Below is a small trained network, with its code and all its weights. Each question gives an input and a class and asks what happens when units are switched off, that is, made to give their printed mean instead of their output.

import numpy as np


def w(rows, s, z=0):
    codes = np.array(rows[::2]) - 128.0
    scale = np.full(codes.shape[1], s)
    scale[-1] = z or s
    return codes * scale


def norm(h):
    return h / np.sqrt((h * h).mean(-1, keepdims=True) + 1e-5)


def f(y):
    return np.maximum(y, 0)


def log_softmax(a):
    a = a - a.max(-1, keepdims=True)
    return a - np.log(np.exp(a).sum(-1, keepdims=True))


def net(x, mask):
    res = np.array(x, float).reshape(1, 4) / 4 @ E
    u = 0
    for l in range(4):
        y = f(norm(res) @ A[l][:, :-1].T + A[l][:, -1])
        res = res + np.where(mask[u : u + 10], y, B[l][:, -1]) @ B[l][:, :-1]
        u += 10
    return log_softmax(norm(res)[-1] @ U[:, :-1].T + U[:, -1])


A, B = {}, {}
E = w([
[16,14,147,175],'x0',
[86,222,118,253],'x1',
[209,69,63,213],'x2',
[95,133,39,94],'x3',
],0.0059)
A[0] = w([
[55,145,36,97,126],'L0N0',
[84,150,115,145,128],'L0N1',
[97,128,7,86,3],'L0N2',
[158,107,230,149,55],'L0N3',
[163,81,108,122,159],'L0N4',
[197,151,117,89,60],'L0N5',
[91,61,133,120,60],'L0N6',
[141,102,141,88,28],'L0N7',
[154,120,126,68,70],'L0N8',
[86,53,151,111,7],'L0N9',
],0.013,0.005)
B[0] = w([
[184,105,235,156,253],'L0N0',
[59,145,133,169,201],'L0N1',
[231,79,255,149,192],'L0N2',
[220,58,183,120,200],'L0N3',
[130,100,34,142,226],'L0N4',
[139,203,100,133,213],'L0N5',
[112,94,80,144,209],'L0N6',
[142,110,100,80,150],'L0N7',
[123,141,42,54,183],'L0N8',
[84,150,116,129,201],'L0N9',
],0.0098,0.0042)
A[1] = w([
[67,126,153,8,179],'L1N0',
[64,175,249,82,97],'L1N1',
[144,99,73,138,92],'L1N2',
[95,204,185,58,50],'L1N3',
[53,118,177,68,110],'L1N4',
[183,155,147,109,71],'L1N5',
[124,102,43,86,82],'L1N6',
[179,75,216,120,177],'L1N7',
[58,24,97,86,139],'L1N8',
[140,98,104,58,3],'L1N9',
],0.014,0.0053)
B[1] = w([
[186,26,39,250,202],'L1N0',
[189,115,100,221,227],'L1N1',
[189,65,127,235,173],'L1N2',
[211,153,40,210,180],'L1N3',
[152,1,91,214,183],'L1N4',
[218,143,124,48,179],'L1N5',
[169,73,88,109,180],'L1N6',
[206,123,203,42,255],'L1N7',
[87,169,153,24,238],'L1N8',
[112,75,65,65,154],'L1N9',
],0.0065,0.0069)
A[2] = w([
[138,198,87,85,33],'L2N0',
[102,51,128,163,95],'L2N1',
[156,124,86,159,251],'L2N2',
[63,199,156,171,222],'L2N3',
[148,97,105,152,57],'L2N4',
[168,129,74,157,128],'L2N5',
[8,55,196,117,123],'L2N6',
[156,124,203,104,53],'L2N7',
[106,175,204,187,177],'L2N8',
[135,203,106,101,19],'L2N9',
],0.016,0.0027)
B[2] = w([
[117,197,80,101,167],'L2N0',
[186,217,129,167,236],'L2N1',
[47,95,180,128,254],'L2N2',
[70,58,110,75,178],'L2N3',
[119,152,180,185,191],'L2N4',
[96,113,153,177,237],'L2N5',
[181,255,44,85,214],'L2N6',
[171,134,185,121,190],'L2N7',
[118,61,145,22,216],'L2N8',
[129,185,71,113,161],'L2N9',
],0.012,0.0073)
A[3] = w([
[141,74,72,154,211],'L3N0',
[119,165,108,100,20],'L3N1',
[9,118,206,88,236],'L3N2',
[121,232,125,132,157],'L3N3',
[162,173,86,202,152],'L3N4',
[115,214,84,122,83],'L3N5',
[154,170,194,104,48],'L3N6',
[167,152,158,105,43],'L3N7',
[182,114,157,171,148],'L3N8',
[131,111,148,185,3],'L3N9',
],0.013,0.0029)
B[3] = w([
[1,117,187,124,218],'L3N0',
[126,151,70,166,158],'L3N1',
[211,12,18,88,209],'L3N2',
[173,169,80,99,242],'L3N3',
[154,209,95,181,252],'L3N4',
[45,207,82,121,223],'L3N5',
[157,144,197,50,206],'L3N6',
[97,147,158,109,193],'L3N7',
[107,196,151,108,254],'L3N8',
[122,118,194,191,170],'L3N9',
],0.0082,0.0056)
U = w([
[199,135,183,100,152],'0',
[117,220,28,133,126],'1',
[84,27,78,104,151],'2',
[132,101,164,254,115],'3',
[91,134,168,122,120],'4',
[33,150,173,81,6],'5',
],0.017,0.018)

Each question gives the input, the list of numbers given to net, and the class t.
The units are the neurons (one row each of A and B). Each row of codes is followed by its name. A weight is (code - 128) times the scale printed after its matrix; where a second scale follows, it is the last column's (A, B and U).
mask holds one flag per neuron, layer by layer. A switched-off neuron (its flag False) gives its mean, the last column of its row in B, instead of its output. The means were averaged over made-up inputs and are rounded, as every weight is.
A unit's drop is (log p(t) with every unit on - log p(t) with that unit switched off) / (log p(t) with every unit on - log p(t) with every unit switched off).
The circuit of an input: a set's keep is (log p(t) with only the set's units on - log p(t) with every unit switched off) / (log p(t) with every unit on - log p(t) with every unit switched off). Starting from the 12 units with the biggest drops (on a tie, the unit counted first), units are removed one at a time, each time the one whose removal leaves the highest keep (on an exact tie, the one counted first), for as long as the keep stays at least 0.8.
units of the circuit, in order: the units of the circuit, biggest drop first
k most important neurons: the k neurons with the biggest drops, biggest first
top k neurons in layer l: the k neurons of layer l with the biggest drops, biggest first
input [-6,4,7,0], class 3: units of the circuit, in order -> L2N6
input [6,8,6,1], class 2: 3 most important neurons -> L2N3, L2N8, L1N0
input [-4,-5,-2,-3], class 2: units of the circuit, in order -> L2N1, L1N0, L2N6, L0N8
input [7,7,4,-6], class 1: 4 most important neurons -> L2N6, L0N0, L1N1, L0N2
input [7,6,6,-3], class 1: 3 most important neurons -> L2N6, L2N1, L1N1
input [7,-3,5,8], class 0: top 2 neurons in layer 0 -> L0N2, L0N0
input [5,5,-4,-4], class 1: units of the circuit, in order -> L2N6, L0N0
input [-2,-4,0,3], class 2: 2 most important neurons -> L0N8, L2N1
input [-1,-4,-4,2], class 2: 4 most important neurons -> L0N8, L1N9, L0N7, L0N1
input [-5,-1,8,7], class 3: 2 most important neurons -> L0N4, L1N8
input [5,2,-6,4], class 3: 4 most important neurons -> L1N1, L1N4, L0N4, L0N0
input [-5,-3,4,-4], class 1: top 2 neurons in layer 1 -> L1N0, L1N4
input [4,4,-6,-3], class 3: 2 most important neurons -> L1N1, L1N4
input [-5,-3,1,8], class 0: units of the circuit, in order -> L0N2
input [-7,3,3,-5], class 1: top 3 neurons in layer 0 -> L0N0, L0N2, L0N5
input [6,-3,5,3], class 1: 2 most important neurons -> L1N8, L2N6
input [-4,-5,-3,2], class 2: 4 most important neurons -> L1N0, L2N1, L2N6, L0N8
input [-4,-1,0,-3], class 1: top 2 neurons in layer 0 -> L0N5, L0N0
input [4,-5,-4,3], class 2: top 4 neurons in layer 1 -> L1N0, L1N8, L1N9, L1N6
input [4,4,-4,4], class 0: units of the circuit, in order -> L0N0
input [-4,5,-6,-2], class 3: 3 most important neurons -> L1N3, L1N1, L0N4
input [-6,1,-7,-2], class 3: top 4 neurons in layer 2 -> L2N6, L2N5, L2N2, L2N1
input [-1,8,5,8], class 0: top 2 neurons in layer 1 -> L1N7, L1N3
input [0,7,5,8], class 0: top 2 neurons in layer 0 -> L0N2, L0N0
